Below are the code and all the weights of a small trained network. Each question names an input and a target symbol and asks about switching units off, where a switched-off unit gives its printed mean instead of its output.

import numpy as np


def w(rows, s, z=0):
    codes = np.array(rows[::2]) - 128.0
    scale = np.full(codes.shape[1], s)
    scale[-1] = z or s
    return codes * scale


def norm(h):
    return h / np.sqrt((h * h).mean(-1, keepdims=True) + 1e-5)


def f(y):
    return np.maximum(y, 0)


def softmax(a):
    e = np.exp(a - a.max(-1, keepdims=True))
    return e / e.sum(-1, keepdims=True)


def log_softmax(a):
    a = a - a.max(-1, keepdims=True)
    return a - np.log(np.exp(a).sum(-1, keepdims=True))


def net(x, mask):
    ids = ['ΘΠΣαβδεζλξτψω'.index(c) for c in x.split()]
    T = len(ids)
    res = E[ids] + P[:T]
    u = 0
    for l in range(2):
        q, k, v = (norm(res) @ M[l].T for M in (Q, K, V))
        z = softmax(np.where(np.tri(T) > 0, q @ k.T / 3**0.5, -1e9)) @ v
        res = res + np.where(mask[u], z, O[l][:, -1]) @ O[l][:, :-1]
        u += 1
        y = f(norm(res) @ A[l][:, :-1].T + A[l][:, -1])
        res = res + np.where(mask[u : u + 8], y, B[l][:, -1]) @ B[l][:, :-1]
        u += 8
    return log_softmax(norm(res)[-1] @ U[:, :-1].T + U[:, -1])


Q, K, V, O, A, B = {}, {}, {}, {}, {}, {}
E = w([
[91,97,138,89,124,52],'Θ',
[96,99,134,85,138,58],'Π',
[157,98,163,85,88,60],'Σ',
[112,106,125,87,146,78],'α',
[100,119,108,108,143,106],'β',
[106,123,110,108,140,108],'δ',
[108,159,113,119,125,128],'ε',
[98,75,116,118,173,120],'ζ',
[144,159,116,163,105,162],'λ',
[98,110,118,173,131,145],'ξ',
[178,95,160,160,131,149],'τ',
[88,212,64,218,159,181],'ψ',
[127,170,64,62,254,167],'ω',
],0.0017)
P = w([
[171,146,90,180,132,30],'0',
[121,184,215,190,180,52],'1',
[154,139,65,173,132,79],'2',
[108,171,199,158,168,122],'3',
[142,127,60,140,111,120],'4',
[97,158,180,139,166,172],'5',
[127,113,51,108,94,152],'6',
[94,141,172,104,148,222],'7',
[108,97,53,82,67,174],'8',
[114,132,169,105,140,253],'9',
],0.0016)
Q[0] = w([
[119,145,255,117,185,193],'0.h0',
[59,163,91,101,72,104],'0.h0',
[119,204,148,223,216,148],'0.h0',
],0.008)
K[0] = w([
[118,154,142,100,107,2],'0.h0',
[144,45,128,129,106,179],'0.h0',
[155,144,158,165,160,65],'0.h0',
],0.0083)
V[0] = w([
[225,48,182,56,148,107],'0.h0',
[239,226,166,102,30,141],'0.h0',
[214,2,155,208,187,190],'0.h0',
],0.0019)
O[0] = w([
[192,87,139,62,201,149,171],'0.h0',
[225,132,8,102,128,120,56],'0.h0',
[143,2,123,229,202,177,3],'0.h0',
],0.0019,0.00041)
A[0] = w([
[134,121,64,66,249,179,125],'0.n0',
[121,196,87,201,87,159,201],'0.n1',
[205,52,61,164,120,155,2],'0.n2',
[29,59,106,149,152,88,57],'0.n3',
[211,56,173,136,71,123,253],'0.n4',
[134,166,191,212,213,116,33],'0.n5',
[61,199,150,125,171,174,200],'0.n6',
[193,119,234,66,109,132,21],'0.n7',
],0.0019,0.00091)
B[0] = w([
[21,122,177,194,58,60,211],'0.n0',
[157,27,171,58,133,94,190],'0.n1',
[53,52,74,83,200,47,165],'0.n2',
[247,133,106,80,71,73,168],'0.n3',
[26,135,59,135,173,98,226],'0.n4',
[85,219,168,120,40,104,185],'0.n5',
[97,60,192,186,92,108,249],'0.n6',
[127,52,42,66,248,145,181],'0.n7',
],0.0017,0.0014)
Q[1] = w([
[198,217,254,176,213,192],'1.h0',
[75,41,19,112,65,88],'1.h0',
[109,113,99,201,113,129],'1.h0',
],0.0081)
K[1] = w([
[201,147,169,157,139,9],'1.h0',
[48,125,75,107,122,253],'1.h0',
[24,254,77,137,228,183],'1.h0',
],0.005)
V[1] = w([
[3,114,85,59,179,207],'1.h0',
[188,10,213,19,77,63],'1.h0',
[214,95,154,224,22,166],'1.h0',
],0.0019)
O[1] = w([
[189,187,135,223,210,12,63],'1.h0',
[230,12,161,87,27,154,185],'1.h0',
[3,76,81,161,64,109,3],'1.h0',
],0.0021,0.0012)
A[1] = w([
[26,154,241,161,156,252,159],'1.n0',
[229,144,130,90,129,107,83],'1.n1',
[193,208,124,163,187,86,7],'1.n2',
[168,70,175,87,88,146,145],'1.n3',
[115,111,172,112,104,61,179],'1.n4',
[141,166,238,90,140,116,171],'1.n5',
[86,98,131,112,83,105,143],'1.n6',
[88,135,194,132,222,99,91],'1.n7',
],0.0033,0.0015)
B[1] = w([
[124,106,198,75,106,34,252],'1.n0',
[81,127,131,116,141,171,166],'1.n1',
[254,163,125,160,148,126,147],'1.n2',
[115,172,133,152,166,113,214],'1.n3',
[121,137,138,164,135,182,215],'1.n4',
[127,87,80,135,99,80,230],'1.n5',
[157,129,154,132,137,155,183],'1.n6',
[150,169,165,125,50,118,183],'1.n7',
],0.0044,0.0031)
U = w([
[130,128,193,141,35,49,233],'Θ',
[80,108,175,78,165,68,157],'Π',
[186,84,130,19,150,153,197],'Σ',
[99,136,120,76,220,151,94],'α',
[91,167,132,137,148,182,60],'β',
[92,178,134,125,150,202,139],'δ',
[111,211,73,77,54,179,76],'ε',
[128,117,199,220,208,185,49],'ζ',
[146,99,30,127,34,139,47],'λ',
[113,68,132,230,46,197,49],'ξ',
[143,16,31,176,190,81,158],'τ',
[1,196,48,200,168,65,9],'ψ',
[237,217,94,183,177,86,155],'ω',
],0.0094,0.0015)

Each question gives the input, a string of symbols that net reads in full, and the target symbol t.
The units are the heads (3 rows each of Q, K, V and O) and the neurons (one row each of A and B). Each row of codes is followed by its name. A weight is (code - 128) times the scale printed after its matrix; where a second scale follows, it is the last column's (O, A, B and U).
mask holds one flag per unit, layer by layer, with each layer's heads first. A switched-off unit (its flag False) gives its mean, the last column of its rows in O or B, instead of its output. The means were averaged over made-up inputs and are rounded, as every weight is.
A unit's drop is (log p(t) with every unit on - log p(t) with that unit switched off) / (log p(t) with every unit on - log p(t) with every unit switched off).
unit that matters most: the unit with the biggest drop
top k neurons: the k neurons with the biggest drops, biggest first
k most important neurons of layer l: the k neurons of layer l with the biggest drops, biggest first
input Θ Σ ξ δ Σ, target ξ: unit that matters most : 1.n0
input τ λ β Σ ε, target ε: 2 most important neurons of layer 0 : [0.n4 0.n1]
input Σ ξ β τ ζ, target τ: top 2 neurons : [0.n3 1.n0]
input ε ζ Σ, target ζ: 3 most important neurons of layer 1 : [1.n5 1.n0 1.n4]
input τ ξ Θ, target τ: top 2 neurons : [1.n0 1.n7]
input δ ω ε, target ω: 2 most important neurons of layer 1 : [1.n2 1.n0]
input τ β α τ Θ Π Σ Σ Π, target Σ: top 2 neurons : [1.n0 1.n1]
input τ ε ω ω Π, target ω: top 2 neurons : [1.n2 1.n0]
input ε ω ω Σ Θ ε δ ε Π, target ε: top 2 neurons : [1.n0 1.n5]
input ζ ω Π τ ε, target τ: top 2 neurons : [0.n1 1.n0]
input Σ ψ ε ε β, target ε: 3 most important neurons of layer 1 : [1.n0 1.n5 1.n3]
input Σ τ δ, target τ: top 2 neurons : [1.n0 1.n7]
input β ε Σ, target ε: top 3 neurons : [1.n0 1.n5 0.n6]
input Σ λ λ Θ ψ ξ Θ ζ, target Θ: unit that matters most : 0.n0
input τ ψ τ τ δ, target τ: top 2 neurons : [1.n0 1.n3]
input Σ Σ Σ ω Π ε ψ Θ ξ, target ψ: top 3 neurons : [1.n0 0.n3 1.n7]
input ψ τ τ, target ψ: 2 most important neurons of layer 1 : [1.n0 1.n5]
input τ Σ δ τ τ Θ ζ, target τ: top 2 neurons : [1.n0 0.n3]
input Σ Θ λ ε δ Σ τ Σ λ, target τ: 2 most important neurons of layer 0 : [0.n2 0.n1]
input τ δ τ Σ Σ, target τ: unit that matters most : 0.h0
input Θ Σ λ Σ β, target λ: top 2 neurons : [1.n0 0.n1]
input ψ Σ Σ, target ψ: 3 most important neurons of layer 1 : [1.n0 1.n7 1.n5]
input ω Θ ξ, target ω: top 3 neurons : [0.n3 1.n2 1.n0]
input Σ Σ Θ ζ α Π ε, target ε: 3 most important neurons of layer 1 : [1.n0 1.n5 1.n3]
input ε ω Σ λ Σ τ Π α α τ, target Π: 2 most important neurons of layer 0 : [0.n4 0.n7]
input Σ τ Σ τ β ζ ζ, target ζ: 2 most important neurons of layer 1 : [1.n5 1.n0]
